Below are the code and all the weights of a small trained network. Each question names an input and a class and asks about switching units off, where a switched-off unit gives its printed mean instead of its output.

import numpy as np


def w(rows, s, z=0):
    codes = np.array(rows[::2]) - 128.0
    scale = np.full(codes.shape[1], s)
    scale[-1] = z or s
    return codes * scale


def norm(h):
    return h / np.sqrt((h * h).mean(-1, keepdims=True) + 1e-5)


def f(y):
    return np.maximum(y, 0)


def log_softmax(a):
    a = a - a.max(-1, keepdims=True)
    return a - np.log(np.exp(a).sum(-1, keepdims=True))


def net(x, mask):
    res = np.array(x, float).reshape(1, 7) / 4 @ E
    u = 0
    for l in range(4):
        y = f(norm(res) @ A[l][:, :-1].T + A[l][:, -1])
        res = res + np.where(mask[u : u + 6], y, B[l][:, -1]) @ B[l][:, :-1]
        u += 6
    return log_softmax(norm(res)[-1] @ U[:, :-1].T + U[:, -1])


A, B = {}, {}
E = w([
[125,130,120,131,125,129],'x0',
[198,180,149,182,81,62],'x1',
[118,145,128,112,122,117],'x2',
[197,182,64,76,168,141],'x3',
[125,132,126,125,126,126],'x4',
[108,195,157,154,93,249],'x5',
[139,117,142,135,143,135],'x6',
],0.011)
A[0] = w([
[5,82,246,200,46,117,147],'0.n0',
[138,122,196,184,73,77,6],'0.n1',
[139,104,99,148,130,159,176],'0.n2',
[110,70,149,142,117,52,20],'0.n3',
[79,58,137,109,159,90,41],'0.n4',
[17,64,196,185,94,55,207],'0.n5',
],0.013,0.0024)
B[0] = w([
[43,118,105,160,169,56,245],'0.n0',
[136,174,53,185,96,106,185],'0.n1',
[91,173,119,67,87,98,149],'0.n2',
[181,189,154,94,134,145,186],'0.n3',
[94,83,92,104,99,151,182],'0.n4',
[221,129,177,80,99,250,241],'0.n5',
],0.015,0.012)
A[1] = w([
[158,93,164,170,79,149,132],'1.n0',
[247,143,149,170,58,112,92],'1.n1',
[152,66,66,92,172,15,166],'1.n2',
[139,144,178,225,134,35,32],'1.n3',
[111,16,75,41,237,128,90],'1.n4',
[29,97,132,84,167,147,2],'1.n5',
],0.012,0.0018)
B[1] = w([
[125,191,86,100,132,109,156],'1.n0',
[138,143,222,158,141,107,255],'1.n1',
[86,72,116,168,134,83,195],'1.n2',
[103,142,7,140,120,141,176],'1.n3',
[78,185,74,102,57,116,249],'1.n4',
[111,103,177,144,204,130,217],'1.n5',
],0.018,0.008)
A[2] = w([
[96,146,112,52,171,111,117],'2.n0',
[214,111,157,60,82,197,3],'2.n1',
[120,109,153,28,139,224,96],'2.n2',
[189,41,151,232,161,5,122],'2.n3',
[128,96,92,97,123,6,120],'2.n4',
[153,178,150,189,138,155,84],'2.n5',
],0.013,0.0018)
B[2] = w([
[165,88,152,201,98,151,204],'2.n0',
[61,124,130,186,128,127,197],'2.n1',
[206,114,37,112,177,124,255],'2.n2',
[127,114,151,37,252,117,218],'2.n3',
[109,191,135,176,178,105,195],'2.n4',
[127,145,135,83,75,103,211],'2.n5',
],0.018,0.0085)
A[3] = w([
[141,137,125,173,153,90,175],'3.n0',
[157,157,96,94,111,198,104],'3.n1',
[60,2,172,127,160,137,68],'3.n2',
[215,162,219,98,53,131,4],'3.n3',
[102,117,114,224,76,86,54],'3.n4',
[230,45,108,85,94,184,41],'3.n5',
],0.018,0.002)
B[3] = w([
[79,83,186,89,94,180,198],'3.n0',
[149,76,193,121,133,119,252],'3.n1',
[191,165,167,238,124,152,195],'3.n2',
[187,238,175,131,7,131,254],'3.n3',
[121,77,50,87,108,99,201],'3.n4',
[163,35,92,23,141,171,255],'3.n5',
],0.02,0.0079)
U = w([
[215,30,119,51,121,191,161],'0',
[51,116,39,126,73,75,208],'1',
[198,208,193,87,31,113,179],'2',
[125,149,189,84,232,55,5],'3',
[139,113,165,250,157,173,41],'4',
],0.015,0.0022)

Each question gives the input, the list of numbers given to net, and the class t.
The units are the neurons (one row each of A and B). Each row of codes is followed by its name. A weight is (code - 128) times the scale printed after its matrix; where a second scale follows, it is the last column's (A, B and U).
mask holds one flag per neuron, layer by layer. A switched-off neuron (its flag False) gives its mean, the last column of its row in B, instead of its output. The means were averaged over made-up inputs and are rounded, as every weight is.
A unit's drop is (log p(t) with every unit on - log p(t) with that unit switched off) / (log p(t) with every unit on - log p(t) with every unit switched off).
The circuit of an input: a set's keep is (log p(t) with only the set's units on - log p(t) with every unit switched off) / (log p(t) with every unit on - log p(t) with every unit switched off). Starting from the 12 units with the biggest drops (on a tie, the unit counted first), units are removed one at a time, each time the one whose removal leaves the highest keep (on an exact tie, the one counted first), for as long as the keep stays at least 0.8.
circuit, biggest first: the units of the circuit, biggest drop first
k most important neurons: the k neurons with the biggest drops, biggest first
k most important neurons of layer l: the k neurons of layer l with the biggest drops, biggest first
drop of u: that unit's drop, to one decimal
input [-5,-5,-5,-4,-4,1,6], class 4: circuit, biggest first -> (3.n2)
input [0,-3,0,-3,-8,5,1], class 4: circuit, biggest first -> (0.n0; 3.n2)
input [1,0,5,1,-5,4,-1], class 0: 2 most important neurons of layer 0 -> (0.n1; 0.n0)
input [-4,1,-2,-5,-2,-8,6], class 2: circuit, biggest first -> (0.n5; 3.n3)
input [-3,1,6,5,6,-3,1], class 3: 2 most important neurons -> (0.n5; 1.n2)
input [-3,1,-2,-7,3,-5,8], class 2: 4 most important neurons of layer 0 -> (0.n5; 0.n3; 0.n1; 0.n0)
input [-3,8,6,-1,8,4,5], class 1: circuit, biggest first -> (0.n5; 1.n3)
input [4,-6,1,4,-6,-6,7], class 1: 2 most important neurons -> (1.n4; 0.n5)
input [-1,-2,-2,-6,7,5,-1], class 4: 2 most important neurons -> (0.n0; 3.n2)
input [5,-2,1,4,6,8,-6], class 0: 3 most important neurons -> (0.n0; 1.n1; 2.n2)
input [0,8,7,3,7,-2,-2], class 3: circuit, biggest first -> (0.n5; 2.n3)
input [3,-8,6,-1,-2,3,7], class 4: circuit, biggest first -> (1.n5; 3.n2)
input [5,6,7,7,6,0,8], class 3: 2 most important neurons of layer 0 -> (0.n5; 0.n3)
input [-5,-1,-6,7,4,-3,-4], class 1: 2 most important neurons -> (0.n5; 1.n4)
input [-6,7,0,-7,0,8,-3], class 1: circuit, biggest first -> (0.n0)
input [-1,-1,-4,-2,-1,4,4], class 4: 2 most important neurons -> (1.n5; 3.n2)
input [4,2,-4,2,-4,-1,4], class 3: 3 most important neurons -> (0.n5; 0.n0; 2.n3)
input [-6,-1,0,-1,-4,6,5], class 4: 2 most important neurons of layer 0 -> (0.n1; 0.n5)
input [-1,-1,8,3,-6,8,3], class 0: 3 most important neurons -> (0.n0; 1.n1; 0.n1)
input [-6,-5,-2,2,-7,-2,-4], class 1: circuit, biggest first -> (1.n4)
input [-8,5,7,-2,0,2,-5], class 1: drop of 0.n0 -> 0.4
input [6,8,4,3,-2,-7,0], class 3: drop of 0.n5 -> 1.1
